Here is a tiny trained network, its code and every weight. The questions are about switching its units off for an input and a target symbol, where a switched-off unit gives its printed mean instead of its output.

import numpy as np


def w(rows, s, z=0):
    codes = np.array(rows[::2]) - 128.0
    scale = np.full(codes.shape[1], s)
    scale[-1] = z or s
    return codes * scale


def f(y):
    return np.maximum(y, 0)


def softmax(a):
    e = np.exp(a - a.max(-1, keepdims=True))
    return e / e.sum(-1, keepdims=True)


def log_softmax(a):
    a = a - a.max(-1, keepdims=True)
    return a - np.log(np.exp(a).sum(-1, keepdims=True))


def net(x, mask):
    ids = ['ΞΦζημψ'.index(c) for c in x.split()]
    T = len(ids)
    res = E[ids] + P[:T]
    q, k, v = (res @ M[0].T for M in (Q, K, V))
    z = softmax(np.where(np.tri(T) > 0, q @ k.T / 4**0.5, -1e9)) @ v
    res = res + np.where(mask[0], z, O[0][:, -1]) @ O[0][:, :-1]
    y = f(res @ A[0][:, :-1].T + A[0][:, -1])
    res = res + np.where(mask[1:25], y, B[0][:, -1]) @ B[0][:, :-1]
    return log_softmax(res[-1] @ U[:, :-1].T + U[:, -1])


Q, K, V, O, A, B = {}, {}, {}, {}, {}, {}
E = w([
[71,56,29,81],'Ξ',
[45,54,166,9],'Φ',
[71,226,160,144],'ζ',
[83,171,57,157],'η',
[71,118,50,109],'μ',
[54,129,175,59],'ψ',
],0.014)
P = w([
[61,136,70,171],'0',
[166,175,90,105],'1',
[38,106,68,167],'2',
[182,180,87,97],'3',
[25,112,81,152],'4',
[196,184,80,93],'5',
[7,121,97,146],'6',
],0.019)
Q[0] = w([
[58,170,95,71],'h0',
[28,155,5,71],'h0',
[231,94,192,235],'h0',
[101,141,80,108],'h0',
],0.014)
K[0] = w([
[216,173,158,132],'h0',
[253,136,111,106],'h0',
[28,150,120,184],'h0',
[189,127,136,118],'h0',
],0.02)
V[0] = w([
[159,170,145,182],'h0',
[37,141,254,51],'h0',
[129,229,173,179],'h0',
[134,4,81,41],'h0',
],0.0076)
O[0] = w([
[142,165,113,111,108],'h0',
[10,192,254,107,2],'h0',
[112,211,92,77,153],'h0',
[177,3,197,193,101],'h0',
],0.0096,0.0054)
A[0] = w([
[189,226,132,1,112],'n0',
[191,98,202,54,82],'n1',
[215,43,105,148,91],'n2',
[98,147,170,142,249],'n3',
[203,139,86,91,178],'n4',
[223,226,208,51,70],'n5',
[161,188,148,162,112],'n6',
[154,119,171,106,98],'n7',
[98,75,101,149,153],'n8',
[176,105,185,49,153],'n9',
[104,92,122,26,172],'n10',
[78,163,63,70,75],'n11',
[47,121,139,156,56],'n12',
[165,224,127,30,100],'n13',
[143,47,199,238,68],'n14',
[153,160,102,66,173],'n15',
[173,170,122,149,140],'n16',
[73,141,94,173,75],'n17',
[133,54,148,219,121],'n18',
[193,101,225,85,70],'n19',
[95,193,138,106,94],'n20',
[183,195,172,135,109],'n21',
[108,162,100,111,92],'n22',
[221,191,118,157,123],'n23',
],0.011,0.015)
B[0] = w([
[127,67,137,181,235],'n0',
[91,117,115,82,136],'n1',
[113,146,87,73,188],'n2',
[136,120,67,143,211],'n3',
[113,164,197,160,244],'n4',
[55,199,107,152,157],'n5',
[127,136,158,82,143],'n6',
[139,95,128,87,131],'n7',
[100,171,137,157,216],'n8',
[183,35,58,150,145],'n9',
[144,158,111,146,204],'n10',
[158,111,170,78,254],'n11',
[87,65,209,122,158],'n12',
[125,67,126,147,224],'n13',
[192,239,157,63,168],'n14',
[136,173,125,119,238],'n15',
[123,161,123,84,169],'n16',
[128,111,134,87,180],'n17',
[186,61,142,144,184],'n18',
[1,153,134,17,135],'n19',
[138,114,93,100,180],'n20',
[97,147,77,117,141],'n21',
[149,100,148,90,186],'n22',
[85,85,193,146,186],'n23',
],0.012,0.015)
U = w([
[120,120,85,67,1],'Ξ',
[105,255,79,98,213],'Φ',
[195,151,78,116,101],'ζ',
[142,133,151,134,195],'η',
[28,152,105,117,18],'μ',
[128,113,40,171,184],'ψ',
],0.01,0.0059)

Each question gives the input, a string of symbols that net reads in full, and the target symbol t.
The units are the heads (4 rows each of Q, K, V and O) and the neurons (one row each of A and B). Each row of codes is followed by its name. A weight is (code - 128) times the scale printed after its matrix; where a second scale follows, it is the last column's (O, A, B and U).
mask holds one flag per unit, heads first, then neurons. A switched-off unit (its flag False) gives its mean, the last column of its rows in O or B, instead of its output. The means were averaged over made-up inputs and are rounded, as every weight is.
A unit's drop is (log p(t) with every unit on - log p(t) with that unit switched off) / (log p(t) with every unit on - log p(t) with every unit switched off).
The circuit of an input: a set's keep is (log p(t) with only the set's units on - log p(t) with every unit switched off) / (log p(t) with every unit on - log p(t) with every unit switched off). Starting from the 12 units with the biggest drops (on a tie, the unit counted first), units are removed one at a time, each time the one whose removal leaves the highest keep (on an exact tie, the one counted first), for as long as the keep stays at least 0.8.
units of the circuit, in order: the units of the circuit, biggest drop first
k most important neurons: the k neurons with the biggest drops, biggest first
drop when u is switched off: that unit's drop, to one decimal
input ψ Φ Φ η μ, target Φ: units of the circuit, in order => (n0 n13)
input ψ μ ψ η ψ Ξ η, target ζ: units of the circuit, in order => (h0 n14)
input η η Φ μ μ ζ Ξ, target Ξ: units of the circuit, in order => (h0 n11 n22 n13)
input ζ ζ η ζ, target μ: units of the circuit, in order => (n0 n5 h0 n23)
input μ ψ Φ η ζ Φ Φ, target η: units of the circuit, in order => (h0 n18)
input Φ η Φ, target Φ: units of the circuit, in order => (h0 n0 n13)
input Φ η η Ξ μ, target ζ: most important neuron => (n18)
input η η Φ Φ Ξ, target η: 3 most important neurons => (n18 n14 n12)
input ψ ζ η Φ μ η η, target Φ: 2 most important neurons => (n0 n13)
input μ η ψ ζ ζ, target Ξ: drop when h0 is switched off => 0.9
input ψ η ψ μ ψ Ξ ψ, target ζ: drop when h0 is switched off => 0.9
input η η μ ζ μ ζ η, target Ξ: drop when h0 is switched off => 0.9
input Φ ψ η ψ ψ Φ, target Ξ: drop when h0 is switched off => 3.6
input ψ ψ Ξ, target μ: units of the circuit, in order => (h0)
